(in the rows, 128 means zero)
Each row has a class, written after it, and each block has its own classes.
[165 106 110 145 149  81  92 146 183  82 110  96 144 143 174  45 123 127
 135 126 117 155 128  82 115 121 153 150 137 128 119 126  99 214] : G
[127 120 171  84 117 131 145 179 142 128 110 128 117  99 109 143 118  49
  89 155 126 100  71 112 105 175 155 130 135 141 134 114 135  90] : C
[104 134 154  87 180 131 150  73 115 113 159  40 132 139 124 118 102  49
 160  48  80  73 142 123 135 120 152 115 163 130 123 130 149  55] : F
[122 120 114 138 123 146 123 150 104 134 119 151 112 118 103 116  96 146
 110 136 139 106 101 136 129  96 126 134 141 132 132 121 141 111] : S
[141 150 167 127  91  63 131 136 182 135 126 113 156 119 154  82 101 110
 114  86 149 126 112  94 106 169 130 134 145 113  89 175 115  95] : W
[143 169 122 161 141 117 127 158 207 112 106 136 130  92  94 119 110 174
 100 144 118 155 180 164 102 163 114 165 123  97 128 101 139 141] : G
[114 119 129 107 104 172 134 150  92 130 139 153 152 147 129  89 111 127
  86 153 109  53  94 104 132 130 125 100  88 158 158  90  61  84] : E
[116 136 126 117 161  34 154 124 154  61  95 134 153 200 179  70 114 106
 132  76 117 130 100 108  91 133 179 113 110  92  77  76 117 158] : Q
[162 139 107 144 165 157 135 136 142  85 102  99 164 118  84 137  66 121
  95 198  81 121 176 128 102 170 130 140 100 127 145 133  35  88] : A
[112 123 105 138 133 144 122 155 107 106 119 159 129 127 121 115  94 146
 107 127 137  96 105 122 138 115 133 140 148 123 140 126 138 120] : F
[115 121 102 148 112 146 119 143 103 114 126 145 116 123 112 105 102 138
 111 148 132 118 113 135 145 116 112 141 138 129 148 115 157 102] : B
[130 133  84 150 123 138 109 145 127  79 132 137 129 131 187 120 119 128
 100 140  99 130 135  87  94  75 118 104  90  90 115  92  44 140] : E
[121 121 104 143 112 161 131 156 112 110 124 164 108 131 127 109  99 159
  94 142 165 100  91 139 135  97 126 141 123 134 146 124 164 111] : E
[ 42 170 117 160 128 162 130 157 140 136  52  79  86 107 165  89 121 103
  79 121 132 174 126 142 137 172 101 146 129  81 115 144  99 141] : B
[144  97 121 118 161 133 113 133 118  95  93 100 173 173 143 202  83 111
 122 197  81  94 141  85  95  98 148 157 135 160 144 108  76 145] : A
[117 134 110 135 139 146 131 143 110 115 118 140 104 148 114 110  83 155
 104 142 155 103 112 150 129 117 122 144 133 124 137 126 140 109] : A
[ 88 139 165 119 121 114 129  99 140 133 102 116 117 116 184 107 106 148
  92 151 146 138 145 115  98 151 157 137 118 122 154  95  76  72] : A
[ 98 137 136 164 167 127 114 112 148 105 126 111 130 148 147 204 176 154
 142  53 114 118 165 157 155  67  74 136 144 133 111  60 196 182] : E
[ 50 126 177 123 127 137 135  74 145  80 136 102 156 138 166 103  85 112
 146 111 105  82 142 119 103 124 129 139 121 116 141  82  73  25] : S
[114 130 136 139 122 154 119 141 115 105 130 145 117 136 101 105  97 153
 109 135 140  91 109 132 133 113 118 149 137 139 133 121 145 111] : W
[101 143 105 151 136  77 113 146 131 129  96 115 141 140 200  91 101 160
  86 106 121 120 128  98 108 102 118 110 143 108 121 136  96 144] : H
[ 88 103 122 108 115 149  98 102 113  95 126 117  73 130 166  91 144 140
 168  46 127 155  95  76 114  89 201 125 110 101 122  60  91 102] : F
[ 62 117 152 153 129 128 158  94 124 102 137 108 127  86 195 109 117 171
 106 120 141  96 171 149 118 134 108 136 108 150 186 102  91  93] : H
[116 126 122 138 125 155 121 141 108 122 113 128 122 112 131 101 100 149
 101 151 143 119 106 138 130  99 106 130 137 124 149 121 141 119] : L
[ 78 109 132 118 172 144 152  89 119  46 119 129 139 194 114  94  94 129
 132 137 104 106 180 148 103 123 182 171 118 133 137  76  88 136] : W
[ 27  81 158 132 113 114 148 116  65  98 128 148 156 202 132 123 103 139
 132 141 129 107 125 158 140 126  99 160 163 161 144  74 112 108] : B
[116 112 110 148 130 145 121 167 118 120 127 129 116 110 122 114  89 146
 106 135 126  95 105 130 128 116 117 127 143 140 150 120 143 110] : H
[111 101  48 156  85 125 124 104 149 116  66 166 128 119 189 136 163 132
 157  72 172 148 119  64 152  58 147  99 100  93 102 124 114 118] : L
[ 65 121  58 148 153 107  95 160 160 169 110  38 136 148 149  41 123 112
 128  91  72 130 128  71 154 112 163 153 133 120 110  72 109 164] : B
[151 102 152 118 104 136 127 144 124  69 144 170 171 157 141 111 122  72
  70 172 116  70 102  75 125 133 148 133 124 175 126 127  30  81] : E
[119 123 114 136 126 162 120 141 105 122 127 133 113 122 129 107  99 158
 110 136 135 120 117 153 128  93 123 136 140 119 150 108 152 125] : L
[102 157 107 152 110 106 132 142 168 124 129 177 140 132 153 138 106 207
 107 191 150 145 123  78 106 103 139 177  75 121 112 152  94 143] : E
[ 72 135 162 117 101 135 152 146 130 139 107 150  98 129 144 185  90 170
 122  49 140 106  78 114 128 102 141 126 143 129 113 110 191  59] : E
[ 36 103 142 125 128 121 102 103 128 160 113 139 106 179 183  93 149  71
 151  93 132 121 117  82 176 104 164  99 192 116  96 116 148 127] : W
[120 111 108 146 127 147 127 160 122 114 133 149 114 119 108 124  94 151
 119 123 129  98 119 138 126 121 122 129 141 133 145 116 146 111] : H
[102 116 112 146 132 157 128 156 109 114 113 135 127 131 120 115  92 140
 114 138 132 108 116 137 132 118 115 134 146 131 147 117 144 135] : N
[103 108 113 146 119 145 124 165 122 116 129 137 111 119 130 123  95 149
 120 110 136  88 100 121 129 111 113 133 142 138 141 120 142 113] : H
[ 80 148  48 157 181  86 118  92 175 143  83 117 169 172 186 102 172  91
 116 135 127 109 205  97 153  78 141 127 140 100 114 104 147 199] : N
[110 115 110 141 120 140 130 162 123 107 120 141 111 145 117 105  91 147
 115 134 135 103 110 142 128 103 112 149 152 131 129 125 136 123] : G
[132 105 100 163 111  98 139 131 193 120 104 126 152 139  98 173 121 143
 181  59 164 158 167 144 108 129 130 199 139 111  85 137 145 159] : S
[120 119  96 151 147 135 120 145 100 110 115 123 122 151 128 121  92 151
 115 138 125  92 100 125 132  92 128 143 136 137 134 112 155 128] : Q
[113 117 122 139 122 142 128 158 108 112 117 141 111 142 112 101  90 157
 114 140 128 111 104 150 133 111 112 134 151 136 136 127 136 118] : G
[ 60  83 146 126 116 120 122 134 105  69  94 176 141 185 181 128  70 203
 105 168 145 104 109 100  88 105 167 175 124 150 163  47  62 114] : A
[ 98 127 108 143 136 160 105 146 108 115 114 134 126 131 111 106  91 148
 111 123 134 100 113 124 138 116 118 149 157 118 139 123 132 109] : F
[ 95 107 123 148 138 185 113  53 103  55 123  86 176 159 192 108 113 148
 154 105  92 110 208 159 115 100 104 122 108 106 180  79  44 102] : L
[128 123  95 147 142 138 129 144 110 111 122 151 117 150 119 130  96 156
 120 135 128  93 110 122 132 103 140 144 128 134 130 118 154 132] : Q
[109 118 114 135 134 141 110 146 118 106 116 134 123 141 115 102  97 139
 112 127 142 106 111 125 135 124 124 146 148 125 141 135 140 109] : C
[ 79  89 140 109 125 175  65  96 104 116 111  41 148 193 175 108 116 135
 167 112  87 121 125 119 117 109 178 160 133 135 172  82  89  87] : C
[117 165 161 107 125  60 151 124 136 150 128 117 139 136 186 148 160 118
 149 102  89 153 102 104 131 138 125 100  97 119  99 128 142 177] : B
[119 151 131 112 126  81 122 153 157 145 119 119 134 136 124 123 115  59
  89 178 143 122 106  90  79 109 124 143 159 106  89 124 142 118] : N
[ 40 132 154 135 120 132 158 154 129 129  86  88 125  98 194  64  80 199
  80 127 150 116 104 135 104 158 141 164 100 145 182  97 106 138] : N
[116 119 118 137 130 152 112 149 101  97 125 158 123 125 117 123  99 138
 110 132 136 100 102 117 134 109 123 140 153 126 139 120 131 114] : F
[132 129 157 130 109 116 112  84  79  65 133 190 172 173 138 107 105 122
 118 196 138  87 107  91 145 113  74 114 136 147 144 159 111  77] : B
[156  79  84 170 128 168  97  76  74  99 106  86 123 126 130 145  94 162
 180 144 116 181 153 123 127  95 149 117 123 127 158 147 104  76] : Q
[ 55 132 179 111  82  78 156 156 157 142 128 175 147 145 186 157 162  16
 111 101  95 104  85  90 161 171 141  93 162 119  77 101 108  76] : B
[124 124  99 156 136 141 119 144 104 118 126 146 120 144 133 117  93 166
 111 136 130  94 115 130 135 105 130 140 136 133 142 120 149 127] : Q
[135  99 100 137 106 113 113  72 172 163 100 123 197 154 160 137 138  59
 182 111 122 112 155 102 170 122 190 111 158 122 122 165 148  49] : S
[126 118 106 147 124 153 124 139 110 121 123 146 124 119 118 119  98 136
 114 142 132 102 119 146 133  98 131 137 139 130 141 127 133 106] : S
[130 133 130 150  96 160 131 162 112  64 124 166 177 109 135 128  78 146
  69 135 117  67 135 147 106 159  95 141 124 119 161 113  42  64] : F
[140 118 100 153 145 142 116 142  95 101 118 143 116 141 121 117  91 147
 108 150 130 102 105 120 134 100 130 133 140 137 137 128 147 125] : Q
[125 116 104 133 122 124 138 129 111  83 143  29 149 125 159 129 102  87
  99 140 113  50 106 118  92  48 107 173 113 158 126 117  94  90] : W
[120 117 104 143 118 157 127 149 109 108 114 155 115 142 123 125 103 153
 100 130 152 115 104 139 134  96 132 137 129 133 135 121 151 108] : E
[120 140 103 116  93 127 162 166 188 150  77 130 131 169 163 187 150  98
 177  48 133 102 101 130 135 132 133 141 114 103  82 166 165 179] : G
[ 35 111 170 117 117  83 126  79 153 116 128 132 126 175 132 128 106 115
 177  60 158 139 134  67 131 136 131 150 176 114  81 156 114  50] : C
[122 118 116 135 125 154 122 146 107 111 123 128 120 123 129  97  98 147
 101 140 138 114 105 151 128  94 127 142 142 128 148 110 147 119] : L
[119 125  93 136 141 149 137 153 103 125 108 136 108 147 103 113  86 149
 114 131 144 100 104 149 142 116 120 126 129 127 134 121 144 112] : A
[109 126 116 145 130 156 113 136 109 120 121 122 126 128 120 106  99 153
 105 141 135 117 119 151 134  90 106 142 148 121 143 110 146 111] : L
[107 125 111 136 111 143 128 132 101 111 125 148 110 127 123 105  92 137
 113 138 133 115 111 120 139 114 126 139 138 126 144 124 154  87] : B
[118 110 126 148 126 149 103 101 130  48 118  90 161 132 175 169 146  85
 147 128  58 120 138  88 134  96 123 128 106 135 134  74  71  96] : B
[ 72 102 166 118 116  92 117  96 174 130  76 143 127 135 210 182 139 108
 168  88 159 111 111   6 133  91 150 137 156 143 103 141 157 161] : W
[ 90 130 157 112  96 169 143 143 137 125 101 229  64 151  58 156 103 153
 133  29 182 136 119  80 117 155 116 124 143 103  76 134 121 102] : E
[ 43 106 113 127  81 144 161 183  85 126 146 196 112 152 138  81 115 116
 108 141 117 104  88 125 141 155 120 120 107 122 125  83  56 127] : B
[112 125 137 147 119 159 115 150 106 108 124 154 116 135 100 115  94 156
 102 135 136 103 120 143 134 120 109 142 151 132 134 120 136 116] : W
[ 48 102 157 131  94 149 116 169 118  68 148 116 137 186 177  88  59 133
 109  91 109  88  90 135 115 151 154 185 162 125 131 130  47  66] : C
[ 87 111 121 140 122 140 145 158 121  63 153 154 123 124 142  39  77 114
  77 154 115 108  97  74 120 136 139 115 101 131 118 115   4  77] : E

A new block, with new classes.
[ 96  89 115 146  95 127  92 176 108  64  95 168 171 128 157 119 101 146
  94 149 221  71 121 144 160 142  93  38 149 114 157  80  50  66] : Gini
[ 40 142 190 205  89 227 147 109 140 108 171 195 144 150 192 118 124 122
 125  88 124  73  89 101 160  77 183 103 128 126  94 101 149 143] : Rab
[100 127 142  86 110 100 112 143 139  97 124 150 166 111 155 198 167  62
 109 139 223  87  89 132 179 149 161 116 146  98 119 108  92  55] : Pevid
[ 47 139 198 203  92 222 152 123 164 101 169 183 144 149 197 106 113 133
 118  93 154  65 116 106 204  77 180  83 139 138  84  86 145 162] : zim
[ 93  88 136 111  99 125 112 148 135  93 111 149 178 130 145 138 145 101
 104 137 224  76 104 147 189 124 126  55 140 103 161  67  73  74] : zim
[ 90 129 144  95  92 107 133 153 115  83 145 148 147 142 138 173 146  58
 128 142 191  88  82 120 203 145 156  99 160 129 155 117 108  95] : Rab
[ 27 122 192 187 100 223 143 105 160 112 214 200 139 152 213 119 115 102
 138  95 153  76 109  87 174 113 167  87 107 159  74  85 126 151] : buk
[  9 141 201 204  84 252 157 125 147  98 200 194 124 162 187 112 130 121
 123  74 139  60  95 109 171  89 170 117 107 137  66 105 139 119] : rar
[ 27 136 212 192 104 238 150 121 148 105 184 214 140 171 195 126 131  97
 143  78 142  65 111 102 188  97 175  95 124 124  80  99 144 115] : Bimum
[ 65 155 173 196 101 203 124 126 136  99 175 199 132 152 216 132 132 108
  92  84 142  59  96 115 154  79 183 120 113 129  59 103 162 120] : fuso
[ 66 105 166  93  88 135 160 127 108 108 173 194 171 114 147 190 180  65
 136 113 219  76 105 114 219 148 125  66 157 117 137 104  86  57] : Bimum
[ 65  64 124 124 120 143 115 180  82  52  77 168 146 144 133  85 113 136
 142 173 184  84 119 153 203 121 136  22 193 141 167  85  82 108] : Lozu
[ 27 166 180 195 103 196 107 150 163 112 196 179 119 147 220 122 117  91
 113  80 168  70 113  98 145 125 152  95  95 143  69 104 120 133] : Pevid
[118 113 134 116 100  94 116 191 136  81 102 129 156 133 109 141 145  77
  89 139 211  84 109 149 158 139 113  71 147 118 158  76  63  86] : ved
[ 67 142 182 193 121 218 126 104 171  92 177 191 124 182 219 121 119  97
  94  96 134  69  91 109 185  81 179 108 110 121  73 106 171 126] : Voti
[ 31 116 189 197 107 252 137  91 151  88 198 204 118 130 169 126 117 116
 112 111 110  75  99 116 189  80 182 109 128 121  64  93 181 154] : ruvaz
[ 84 118 136  94 113 117 132 163 111  81 120 160 139 126 143 173 150  90
 121 158 183 104  99 140 194 134 159  91 172 136 127 106  86  75] : Pevid
[ 38 145 194 174 105 220 124 105 155  95 187 203 126 175 191 144 122 103
 125 104 126  65  81 119 191  81 198 121 122 140  72 100 146 140] : Pevid
[ 37 144 203 186 104 234 147 106 136 107 169 215 136 170 198 121 132 100
 145  82 129  63 105 105 201  86 184  97 131 117  90  93 156 129] : Bimum
[ 93 105 137  86  92 116 147 131 110  83 140 145 160 138 145 185 165  55
 124 152 207  76 109 141 224 155 157 117 118 135 149  84  98  81] : fuso
[ 52 154 186 199  99 217 104 120 156 104 190 212 137 158 210 137 132  80
 102  95 137  61  99 111 174 105 171 103 116 139  69  95 153 124] : Gini
[ 90 131 144  82 105  90 128 155 130  94 132 147 148 132 144 179 164  68
 109 146 206  93  89 147 210 145 150  82 168 144 136 102  72  91] : Pevid
[ 60 167 189 167 108 199 138  98 161 100 204 186 101 167 194 156 129  84
 103 112 126  84  84 108 195  90 206 145 102 129  68  96 166 127] : Pevid
[ 24 146 220 183  87 216 150 121 174 101 194 186 137 166 196 141 151  73
 139  78 154  65 125  97 210 106 186  95 125 153  75  94 138 117] : ved
[ 71 181 186 173 107 185 108 114 163  96 184 170  99 180 191 125 116  77
  86  86 128  75  96 108 173  90 176 127 103 118  74 107 164 119] : ved
[ 32 134 188 206  90 232 134 113 176  91 178 185 134 179 204  89  90 144
 119  94 154  52 114 115 193  74 162  86 101 146  93  78 132 158] : zim
[ 78  88 144  84 115 149 134 130 116 105 128 175 155 137 139 147 145  75
 138 141 194 101 110 135 201 152 127  61 143 117 148  93  94  80] : Bimum
[ 52 151 192 192 114 194 118 128 164  99 196 177 121 158 208 145 131  56
 116  81 150  79  97  95 146 113 175 136 100 131  68 106 142 118] : buk
[ 56 153 193 169 107 196 144  79 156 107 214 183 122 163 216 143 121  89
 117  99 130  77  85  91 191  92 201 141 121 142  67  98 162 141] : buk
[ 34 123 188 198  98 223 119 125 181 105 197 193 141 169 205 105  99 122
 119  94 160  57 115 104 180 100 150  76  97 143  82  85 133 144] : zim
[ 58 105 122  92 121 145 132 167  98  58 101 142 146 153 182 123 108  92
 141 161 213  85 123 125 226 153 131  60 162 144 142 132  86  83] : Voti
[ 88 167 172 161 116 170 115  86 175  95 187 170  95 186 194 138 102 115
  78 126 111  84  71 126 184  81 200 153 107 128  74  94 168 143] : Pevid
[ 38 140 177 184 102 231 123 121 137  88 147 184 117 184 194  98 110 132
 126  97 112  65  83 125 176  80 187 123 131 123  83 103 156 123] : rar
[ 42 140 188 189 108 229 124 126 136  91 155 200 119 152 181 101  92 129
 111 101 119  71 103 114 167  70 173 100 143 114  70  95 162 134] : gib
[ 80 196 194 178 100 185 141 117 160 105 220 176  92 150 188 144 114  68
  69  90 141  86  98  88 160 100 173 155  84  99  62  95 185 115] : gib
[ 40 111 158 123  74 161 159 155 105  77 140 169 185 117 150 168 177  63
 141 146 213  67 123 138 228 153 145  79 170 176 135  89  64 101] : Gini
[ 47 101 135  87  89 136 121 124 112  88 109 153 169 144 156 117 125 107
 141 156 194  63 108 148 213 129 141  70 157 131 158  67  79  89] : gib
[ 72  91 142 108  87 127 137 160 112  88 102 169 176 109 132 152 166  92
 137 142 202  74 117 133 207 127 138  42 186 131 145  83  71  71] : ved
[ 57 107 151 104  90 136 151 161  97  91 126 172 168 127 171 175 177  58
 156 126 211  70 122 133 231 146 158  68 157 157 140  98  85  66] : fuso
[ 84 131 135 108  79 107 162 120 116  93 145 149 151 114 132 171 175  62
 116 155 177  99  90 126 211 139 166 103 145 131 156  96 106  86] : Rab
[ 41 140 193 199 108 220 139 111 139  97 179 201 132 166 202 135 130  89
 124  88 122  76  90 107 156  78 180 122 117 134  73  96 132 116] : buk
[ 26 128 210 194  96 252 165 110 166 116 199 183 145 140 192 127 135  88
 129  95 145  80 120  97 196  96 193 114 108 140  75  82 157 145] : zim
[ 46  95 139 115  96 177 117 183  96  73  99 175 145 144 152  89 112 134
 150 122 207  79  98 138 202 122 149  19 183 131 157  94  80  88] : rar
[ 70 151 193 188 117 217 140 114 146 100 164 198 119 170 187 119 117 108
 103  90 115  87  96 116 162  82 183 125 132 113  78 101 165 133] : Bimum
[ 71 114 154  88  92 116 125 147 122  83 132 133 158 121 142 160 151  55
 111 132 222  89 113 137 185 155 139 103 153 121 149  81  88  72] : gib
[ 59 112 166  97  95 141 153 157 134  90 140 124 171 132 155 153 142  72
 131 129 239  87 126 126 218 155 143  85 143 139 146  98  74  90] : zim
[ 45 119 157 100  87 131 134 136 116  95 163 166 178 125 173 165 153  67
 141 117 215  72 107 123 208 160 145  68 152 135 154  96  77  59] : ruvaz
[ 55 164 195 190  96 204 151 124 171  93 191 167  97 171 189 116 128  87
 109  96 148  80 128  97 196  92 172  93  98 141  77  85 160 129] : ved
[ 43 134 184 198 100 217 129 134 168 109 168 190 144 162 209 102 111 122
 121  95 143  63 113 111 179  88 165  78 132 152  85  83 138 158] : zim
[ 10 143 198 202 101 220 125 129 154 109 197 200 138 168 224 119 126  78
 149  68 154  63 109  95 163 111 158  84 107 161  80  98 109 132] : buk
[ 71  98 144 102  98 176 138 153 106  88  96 160 155 148 141 106 116 115
 127 133 191  95 113 144 179 110 137  50 155 134 161  69  67  91] : ved
[ 63 142 199 198 107 202 157 117 143  89 178 165 127 169 179 114 124  94
 112 110 134  84 115 107 175 108 189 141 103 130 107  83 152 142] : Lozu
[ 45 134 181 195 109 206 117 111 143 106 171 183 133 161 210  99  94 118
 122  82 145  76 101 104 155  97 157  89 111 131  96  91 116 144] : buk
[ 22 175 221 205  91 230 173 133 149 104 248 175 116 156 195 126 107  89
 109  65 156  75 119  86 180 122 152 110  86 140  84 104 134 144] : ruvaz
[ 19 135 198 204  94 238 131 136 145  97 177 177 145 171 200 111 121 100
 128  73 153  47 116 126 170 103 170 113 102 165  79  97 127 166] : fuso
[ 57 166 195 188 101 190 114 131 167  98 187 167 121 171 197 118 109 102
  91  75 152  65 109 101 154  99 159 109 107 120  71 107 141 114] : ved
[ 78 169 198 205 109 178 132 137 135 111 193 194 134 147 190 129 149  77
  87  73 147  74  93  98 146  97 174 112 120 110  86 102 154 121] : Lozu
[ 26 155 201 187  92 230 134 122 139 115 192 205 144 159 205 105 113 114
 109  76 141  63 101 105 152  85 160  90 128 134  75  79 137 135] : gib
[ 35 102 154 115 101 178 174 180  58  85  93 142 162 109 158 146 158  71
 167 134 203  96 149 131 221 153 161  79 152 139 141 106  79  73] : fuso
[ 35 138 203 193 110 233 156 126 150 112 199 193 155 150 209 126 145  83
 111  82 147  70 101  98 186 102 173  88 137 151  64 117 145 147] : Voti
[ 46 160 196 171  90 196 127 118 150  98 173 171 144 176 200 127 133  90
 120  87 145  53 106 107 181  96 178 117 135 142  85  92 137 138] : ved
[ 35 102 159 104  87 162 150 163  98  84 146 147 167 161 131 137 135  78
 159 131 212  79 101 131 200 141 124  53 140 154 168 107  65 106] : Rab
[ 48 106 146 119 104 182 128 173 100  78 100 149 152 127 150 115 127  74
 138 149 202 100 131 148 209 155 152  58 157 155 155  85  74 100] : Gini
[ 48 122 183 195 116 246 145 117 152  99 152 196 118 151 184 123 111 126
 126 125 102  93 102 118 169  78 202 124 129 138  72  77 156 158] : Pevid
[116 106 127 119  94 127 140 160  98  93  96 171 201  78 124 173 173  96
  85 162 193  83  91 150 165 126 148  95 198 118 125  90  81  85] : Gini
[ 52 105 150 104 101 122 137 182 115  82 110 157 174 122 139 166 164  75
 153 151 209  81 109 143 210 150 162  66 181 150 140  99  56  80] : Pevid
[ 37 175 219 192  90 215 169 123 140 124 194 185 146 144 193 119 131 100
 103  73 131  77 107 101 164  92 181 114 140 139  73  88 138 142] : gib
[ 60 150 203 187 106 214 152 103 154 102 197 201 120 175 191 118 136  81
 118 102 127  81  99 104 195  92 204 115 114 147  95  80 170 154] : Lozu
[108 105 126 104 112 117 110 177 125  65 129 146 139 117 124 153 135  78
  86 152 216 100 102 144 163 148 122  74 144  98 148  80  98  81] : ruvaz
[ 76  91 141 112 104 134 130 164 106  90 102 149 182 109 134 149 158  94
 117 142 207  81 109 144 194 121 133  61 178 117 136  98  82  86] : zim
[ 64 104 135  98  96 117 107 144 121  77 127 158 174 144 158 148 141  87
 130 127 218  66 104 150 190 146 110  45 160 143 162  96  71  87] : ruvaz
[ 41 168 188 208  84 234 142 101 142 100 185 202 139 154 214 109 109 123
 104  95 135  58 104 110 194  85 182 107 124 154  80  92 142 153] : Gini
[ 47 153 213 210 117 199 123 162 148 104 199 178 121 166 192 123 141  52
 114  69 156  75 115  95 149 124 161 109  98 126  88 106 147 123] : Lozu
[ 53 141 199 186 100 232 143 103 163  99 163 186 127 162 184 129 129  92
 122  98 115  77 109 106 180  80 202 132 121 127  75  85 164 125] : ved
[ 45 126 181 195 100 201 146 103 172  78 175 190 121 164 197 110 113 130
 126 116 141  70 103 114 203  80 183  91 137 164  77  82 134 167] : buk
[ 30 151 196 192  93 231 146 104 148 101 189 196 117 166 195 120 124 102
 132  94 124  78  91  97 195  82 191  99 118 134  87 106 166 144] : Rab
[ 46 120 176 210 101 248 132 111 143 101 149 211 136 150 181 104 105 142
 126 106  95  80  84 111 144  62 186 101 141 128  83 100 164 159] : Rab
[103 111 131 106 121 114 114 187 118  89  84 167 154 140 143 142 149  77
 117 132 205  92 105 147 163 137 122  61 160  98 152  93  78  48] : Bimum
